Here is a tiny trained network, its code and every weight. The questions are about switching its units off for an input and a class, where a switched-off unit gives its printed mean instead of its output.

import numpy as np


def w(rows, s, z=0):
    codes = np.array(rows[::2]) - 128.0
    scale = np.full(codes.shape[1], s)
    scale[-1] = z or s
    return codes * scale


def f(y):
    return np.maximum(y, 0)


def log_softmax(a):
    a = a - a.max(-1, keepdims=True)
    return a - np.log(np.exp(a).sum(-1, keepdims=True))


def net(x, mask):
    res = np.array(x, float).reshape(1, 3) / 4 @ E
    y = f(res @ A[0][:, :-1].T + A[0][:, -1])
    res = res + np.where(mask, y, B[0][:, -1]) @ B[0][:, :-1]
    return log_softmax(res[-1] @ U[:, :-1].T + U[:, -1])


A, B = {}, {}
E = w([
[40,139,80],'x0',
[167,224,119],'x1',
[68,172,254],'x2',
],0.0073)
A[0] = w([
[186,190,144,59],'N1',
[88,148,156,73],'N2',
[119,25,158,15],'N3',
[100,143,187,19],'N4',
[79,46,148,73],'N5',
[149,150,208,64],'N6',
[14,167,98,54],'N7',
[246,104,194,41],'N8',
[189,155,170,164],'N9',
[165,117,46,38],'N10',
[158,205,134,83],'N11',
[150,118,60,40],'N12',
[73,219,58,72],'N13',
[111,154,85,254],'N14',
],0.014,0.0052)
B[0] = w([
[175,108,24,188],'N1',
[180,114,144,177],'N2',
[191,140,2,186],'N3',
[224,90,136,182],'N4',
[121,168,42,206],'N5',
[192,90,184,209],'N6',
[179,46,149,223],'N7',
[118,41,143,227],'N8',
[55,156,104,230],'N9',
[215,108,161,216],'N10',
[164,158,52,194],'N11',
[224,88,137,192],'N12',
[155,102,8,214],'N13',
[40,147,220,254],'N14',
],0.029,0.0056)
U = w([
[89,55,120,218],'0',
[174,128,169,30],'1',
[114,168,53,24],'2',
[9,151,184,254],'3',
],0.013,0.0062)

Each question gives the input, the list of numbers given to net, and the class t.
The units are the neurons (one row each of A and B). Each row of codes is followed by its name. A weight is (code - 128) times the scale printed after its matrix; where a second scale follows, it is the last column's (A, B and U).
mask holds one flag per neuron, in row order. A switched-off neuron (its flag False) gives its mean, the last column of its row in B, instead of its output. The means were averaged over made-up inputs and are rounded, as every weight is.
A unit's drop is (log p(t) with every unit on - log p(t) with that unit switched off) / (log p(t) with every unit on - log p(t) with every unit switched off).
The circuit of an input: a set's keep is (log p(t) with only the set's units on - log p(t) with every unit switched off) / (log p(t) with every unit on - log p(t) with every unit switched off). Starting from the 12 units with the biggest drops (on a tie, the unit counted first), units are removed one at a time, each time the one whose removal leaves the highest keep (on an exact tie, the one counted first), for as long as the keep stays at least 0.8.
units of the circuit, in order: the units of the circuit, biggest drop first
top k neurons: the k neurons with the biggest drops, biggest first
drop when u is switched off: that unit's drop, to one decimal
input [4,-7,-4], class 2: top neuron	N5
input [-3,5,-3], class 2: top 2 neurons	N7, N1
input [-6,4,6], class 0: top 4 neurons	N8, N9, N10, N1
input [-2,-6,5], class 2: top 2 neurons	N5, N3
input [-3,-4,-1], class 2: units of the circuit, in order	N7, N3
input [-8,7,8], class 0: top 2 neurons	N8, N9
input [-4,-8,8], class 1: top 3 neurons	N6, N4, N13
input [-8,7,7], class 0: top 2 neurons	N8, N9
input [-1,4,-5], class 1: top 2 neurons	N10, N12
input [0,6,-7], class 1: top 3 neurons	N10, N12, N5
input [-3,4,-1], class 2: top 4 neurons	N1, N11, N7, N6
input [-4,-8,-6], class 2: top 2 neurons	N3, N5
input [3,4,-8], class 1: top 2 neurons	N10, N12
input [3,1,-6], class 1: units of the circuit, in order	N10
input [-7,6,2], class 0: top 3 neurons	N8, N6, N5
input [-1,-6,-5], class 2: top 2 neurons	N3, N5
input [-8,0,6], class 0: drop when N12 is switched off	0.1
input [1,-5,-8], class 1: drop when N10 is switched off	0.2
input [-8,5,-3], class 0: drop when N8 is switched off	3.6
input [-5,-7,2], class 2: units of the circuit, in order	N3
input [-3,0,3], class 3: drop when N7 is switched off	0.2
